Below are the code and all the weights of a small trained network. Each question names an input and a class and asks about switching units off, where a switched-off unit gives its printed mean instead of its output.

import numpy as np


def w(rows, s, z=0):
    codes = np.array(rows[::2]) - 128.0
    scale = np.full(codes.shape[1], s)
    scale[-1] = z or s
    return codes * scale


def f(y):
    return np.maximum(y, 0)


def log_softmax(a):
    a = a - a.max(-1, keepdims=True)
    return a - np.log(np.exp(a).sum(-1, keepdims=True))


def net(x, mask):
    res = np.array(x, float).reshape(1, 6) / 4 @ E
    y = f(res @ A[0][:, :-1].T + A[0][:, -1])
    res = res + np.where(mask, y, B[0][:, -1]) @ B[0][:, :-1]
    return log_softmax(res[-1] @ U[:, :-1].T + U[:, -1])


A, B = {}, {}
E = w([
[45,172,130,41,83,33,197,86],'x0',
[144,89,230,2,184,220,150,159],'x1',
[64,201,43,59,225,193,69,129],'x2',
[129,128,128,130,128,128,132,127],'x3',
[116,190,130,152,17,201,166,252],'x4',
[95,158,189,144,191,26,91,200],'x5',
],0.0086)
A[0] = w([
[94,185,45,70,174,175,80,157,70],'N0',
[152,99,159,121,75,90,152,137,23],'N1',
[108,164,128,141,91,173,141,229,14],'N2',
[107,75,146,113,189,121,82,40,150],'N3',
[139,92,203,100,127,140,160,135,54],'N4',
[162,57,196,208,126,127,172,146,56],'N5',
[153,60,120,122,188,85,84,62,5],'N6',
[165,90,46,81,68,197,175,92,227],'N7',
[100,152,187,142,181,63,116,237,161],'N8',
[75,178,161,40,81,66,171,89,63],'N9',
[156,72,163,104,70,111,154,103,89],'N10',
[137,99,55,156,87,95,101,108,120],'N11',
[181,142,105,182,153,186,74,151,37],'N12',
[167,81,194,3,139,175,124,149,55],'N13',
[170,66,165,197,171,172,53,163,3],'N14',
],0.011,0.0056)
B[0] = w([
[182,5,83,26,188,10,150,221,226],'N0',
[94,69,75,64,212,29,187,198,162],'N1',
[180,240,196,50,67,116,233,167,190],'N2',
[162,145,179,81,54,141,140,164,224],'N3',
[148,165,77,118,92,94,89,126,180],'N4',
[137,65,89,11,172,73,123,173,197],'N5',
[170,243,169,56,36,154,214,199,195],'N6',
[196,156,222,174,216,121,65,61,250],'N7',
[188,145,169,191,188,148,46,65,217],'N8',
[31,82,148,143,150,219,179,31,221],'N9',
[154,86,114,66,197,74,133,127,187],'N10',
[120,162,79,141,102,73,82,107,189],'N11',
[47,122,103,117,132,142,189,65,195],'N12',
[51,185,38,204,45,46,55,119,239],'N13',
[30,136,93,104,170,202,205,2,206],'N14',
],0.008,0.013)
U = w([
[147,59,83,68,183,74,143,148,80],'0',
[159,201,182,90,75,125,200,145,97],'1',
[33,109,105,115,167,174,181,56,108],'2',
[100,185,9,167,84,50,69,106,118],'3',
[180,145,201,139,212,115,54,82,128],'4',
[138,114,126,121,141,121,111,116,253],'5',
[158,88,163,156,126,149,84,125,141],'6',
[130,29,132,180,106,222,102,168,103],'7',
],0.011,0.022)

Each question gives the input, the list of numbers given to net, and the class t.
The units are the neurons (one row each of A and B). Each row of codes is followed by its name. A weight is (code - 128) times the scale printed after its matrix; where a second scale follows, it is the last column's (A, B and U).
mask holds one flag per neuron, in row order. A switched-off neuron (its flag False) gives its mean, the last column of its row in B, instead of its output. The means were averaged over made-up inputs and are rounded, as every weight is.
A unit's drop is (log p(t) with every unit on - log p(t) with that unit switched off) / (log p(t) with every unit on - log p(t) with every unit switched off).
The circuit of an input: a set's keep is (log p(t) with only the set's units on - log p(t) with every unit switched off) / (log p(t) with every unit on - log p(t) with every unit switched off). Starting from the 12 units with the biggest drops (on a tie, the unit counted first), units are removed one at a time, each time the one whose removal leaves the highest keep (on an exact tie, the one counted first), for as long as the keep stays at least 0.8.
circuit, biggest first: the units of the circuit, biggest drop first
unit that matters most: the unit with the biggest drop
top k neurons: the k neurons with the biggest drops, biggest first
drop of u: that unit's drop, to one decimal
input [-1,-4,2,-4,4,-2], class 1: circuit, biggest first : [N2]
input [2,8,-5,-6,6,4], class 3: top 2 neurons : [N13; N4]
input [-3,-5,0,2,-5,3], class 1: circuit, biggest first : [N6; N3]
input [-6,5,-1,-2,6,-8], class 4: top 4 neurons : [N7; N6; N9; N3]
input [8,0,8,-5,-3,-3], class 0: top 2 neurons : [N0; N14]
input [4,-1,-7,-6,3,5], class 0: top 3 neurons : [N1; N7; N5]
input [3,3,-6,6,2,-7], class 4: top 2 neurons : [N7; N0]
input [3,6,-6,0,6,3], class 0: top 2 neurons : [N1; N5]
input [-8,0,4,-5,1,-7], class 2: top 3 neurons : [N12; N14; N8]
input [8,0,-6,5,-4,-1], class 2: top 2 neurons : [N9; N0]
input [-7,6,4,4,-1,-4], class 2: top 2 neurons : [N14; N12]
input [-3,1,-8,4,8,3], class 0: top 3 neurons : [N5; N1; N6]
input [7,-7,4,8,-1,-6], class 5: top 3 neurons : [N13; N14; N7]
input [-2,6,5,-8,-5,5], class 5: top 2 neurons : [N7; N3]
input [1,-1,0,4,4,5], class 4: top 3 neurons : [N8; N6; N13]
input [6,-2,-3,0,-6,-4], class 1: unit that matters most : N6
input [6,3,5,-6,-2,-8], class 4: top 2 neurons : [N7; N14]
input [4,-4,5,6,-4,-4], class 5: circuit, biggest first : [N13; N14]
input [4,2,3,3,-5,3], class 1: circuit, biggest first : [N6; N3]
input [8,-4,-8,0,-8,-2], class 0: circuit, biggest first : [N1]
input [-2,-5,-7,-2,2,6], class 0: drop of N13 : 0.4
input [-6,7,0,0,6,-8], class 4: drop of N13 : -0.2
input [1,4,-4,-8,-8,4], class 1: drop of N6 : 0.5
input [6,-1,-6,-4,2,8], class 4: drop of N13 : 0.1
